Here is a tiny trained network, its code and every weight. The questions are about switching its units off for an input and a target symbol, where a switched-off unit gives its printed mean instead of its output.

import numpy as np


def w(rows, s, z=0):
    codes = np.array(rows[::2]) - 128.0
    scale = np.full(codes.shape[1], s)
    scale[-1] = z or s
    return codes * scale


def norm(h):
    return h / np.sqrt((h * h).mean(-1, keepdims=True) + 1e-5)


def f(y):
    return np.maximum(y, 0)


def softmax(a):
    e = np.exp(a - a.max(-1, keepdims=True))
    return e / e.sum(-1, keepdims=True)


def log_softmax(a):
    a = a - a.max(-1, keepdims=True)
    return a - np.log(np.exp(a).sum(-1, keepdims=True))


def net(x, mask):
    ids = ['ΓΘΛΣαβδζξπτφψ'.index(c) for c in x.split()]
    T = len(ids)
    res = E[ids] + P[:T]
    q, k, v = (norm(res) @ M[0].T for M in (Q, K, V))
    z = softmax(np.where(np.tri(T) > 0, q @ k.T / 2**0.5, -1e9)) @ v
    res = res + np.where(mask[0], z, O[0][:, -1]) @ O[0][:, :-1]
    y = f(norm(res) @ A[0][:, :-1].T + A[0][:, -1])
    res = res + np.where(mask[1:9], y, B[0][:, -1]) @ B[0][:, :-1]
    return log_softmax(norm(res)[-1] @ U[:, :-1].T + U[:, -1])


Q, K, V, O, A, B = {}, {}, {}, {}, {}, {}
E = w([
[136,104,129,96,123,134],'Γ',
[124,165,198,154,198,81],'Θ',
[142,98,78,118,97,148],'Λ',
[146,95,161,110,81,118],'Σ',
[120,177,127,130,133,81],'α',
[170,76,106,94,84,144],'β',
[88,104,67,197,53,128],'δ',
[150,159,154,189,77,113],'ζ',
[166,221,136,154,105,47],'ξ',
[190,68,158,159,152,83],'π',
[132,5,88,107,129,180],'τ',
[124,179,106,109,119,143],'φ',
[53,117,160,126,161,167],'ψ',
],0.024)
P = w([
[96,140,176,25,134,2],'0',
[158,118,113,176,90,169],'1',
[96,147,168,33,136,35],'2',
[179,120,108,220,111,176],'3',
[97,165,162,36,116,70],'4',
[182,132,111,236,124,174],'5',
[97,178,168,35,110,86],'6',
[179,133,123,238,123,166],'7',
[87,192,161,37,107,99],'8',
[191,131,101,245,126,177],'9',
],0.0083)
Q[0] = w([
[185,139,144,46,198,75],'h1',
[2,154,190,36,127,184],'h1',
],0.0069)
K[0] = w([
[243,131,8,38,85,101],'h1',
[181,136,111,47,128,2],'h1',
],0.0052)
V[0] = w([
[1,89,162,83,150,136],'h1',
[59,77,153,184,69,94],'h1',
],0.0065)
O[0] = w([
[82,169,188,181,169,197,106],'h1',
[1,140,94,183,61,110,246],'h1',
],0.0088,0.0014)
A[0] = w([
[102,137,123,136,113,179,186],'n1',
[116,125,164,245,133,152,61],'n2',
[90,228,126,79,134,27,2],'n3',
[136,85,103,53,248,99,91],'n4',
[102,27,99,183,90,99,69],'n5',
[202,199,78,105,64,140,99],'n6',
[153,183,138,129,109,151,208],'n7',
[131,109,132,219,96,149,199],'n8',
],0.012,0.0059)
B[0] = w([
[75,76,158,49,134,63,193],'n1',
[170,171,22,77,55,176,172],'n2',
[193,139,154,106,99,182,224],'n3',
[84,109,62,150,139,147,183],'n4',
[160,217,158,185,133,72,255],'n5',
[106,140,67,133,174,114,233],'n6',
[107,46,116,231,203,109,206],'n7',
[166,169,154,143,75,245,253],'n8',
],0.012,0.0068)
U = w([
[84,68,118,218,166,137,253],'Γ',
[187,139,111,119,139,87,53],'Θ',
[32,195,124,137,57,128,58],'Λ',
[187,104,70,53,87,119,4],'Σ',
[135,83,152,209,96,189,137],'α',
[109,104,182,83,87,81,150],'β',
[36,163,183,116,129,150,195],'δ',
[203,115,147,80,125,127,168],'ζ',
[153,98,134,193,143,57,87],'ξ',
[106,102,208,160,205,134,119],'π',
[165,128,83,107,203,186,41],'τ',
[96,170,73,98,99,79,154],'φ',
[82,132,109,49,117,248,130],'ψ',
],0.014,0.0055)

Each question gives the input, a string of symbols that net reads in full, and the target symbol t.
The units are the heads (2 rows each of Q, K, V and O) and the neurons (one row each of A and B). Each row of codes is followed by its name. A weight is (code - 128) times the scale printed after its matrix; where a second scale follows, it is the last column's (O, A, B and U).
mask holds one flag per unit, heads first, then neurons. A switched-off unit (its flag False) gives its mean, the last column of its rows in O or B, instead of its output. The means were averaged over made-up inputs and are rounded, as every weight is.
A unit's drop is (log p(t) with every unit on - log p(t) with that unit switched off) / (log p(t) with every unit on - log p(t) with every unit switched off).
The circuit of an input: a set's keep is (log p(t) with only the set's units on - log p(t) with every unit switched off) / (log p(t) with every unit on - log p(t) with every unit switched off). Starting from all 9 units, units are removed one at a time, each time the one whose removal leaves the highest keep (on an exact tie, the one counted first), for as long as the keep stays at least 0.8.
circuit, biggest first: the units of the circuit, biggest drop first
most important unit: the unit with the biggest drop
top k neurons: the k neurons with the biggest drops, biggest first
drop when u is switched off: that unit's drop, to one decimal
input τ τ ψ Λ, target ψ: top 2 neurons -> (n2, n1)
input τ Γ Λ, target φ: circuit, biggest first -> (n8, n3)
input π ψ τ α, target ψ: top 2 neurons -> (n2, n5)
input τ β τ ψ τ Σ, target ψ: circuit, biggest first -> (h1, n2)
input Σ τ Γ α, target α: top 2 neurons -> (n7, n3)
input Θ ξ Γ, target ψ: top neuron -> (n4)
input τ τ β Γ β τ τ, target Γ: circuit, biggest first -> (n3, n5)
input π Θ Λ Θ, target α: circuit, biggest first -> (n6, n5, n1)
input φ φ τ Σ τ Γ τ α Γ, target Γ: circuit, biggest first -> (h1, n8, n4, n2)
input τ ζ τ α, target α: top 2 neurons -> (n3, n7)
input Λ ψ τ τ, target ψ: circuit, biggest first -> (h1, n2, n7)
input τ τ Γ, target ψ: top 2 neurons -> (n5, n7)
input Θ φ τ τ α τ α Λ Σ, target β: top 3 neurons -> (n8, n5, n3)
input Γ ζ Λ Θ Γ Λ τ Λ φ, target τ: top 3 neurons -> (n3, n7, n5)
input τ Λ β ξ τ τ δ Θ, target α: most important unit -> n6
input Θ Θ β τ β β Γ Γ ζ, target α: top 4 neurons -> (n7, n5, n8, n3)
input ζ τ α, target ζ: drop when n4 is switched off -> 0.0
input ζ Θ φ, target τ: drop when n3 is switched off -> 0.4
input τ Θ τ ψ, target ψ: drop when n2 is switched off -> 0.3
input Θ Λ Λ, target φ: most important unit -> n7
input τ Θ τ Γ Θ ζ ζ, target α: drop when n7 is switched off -> 0.6
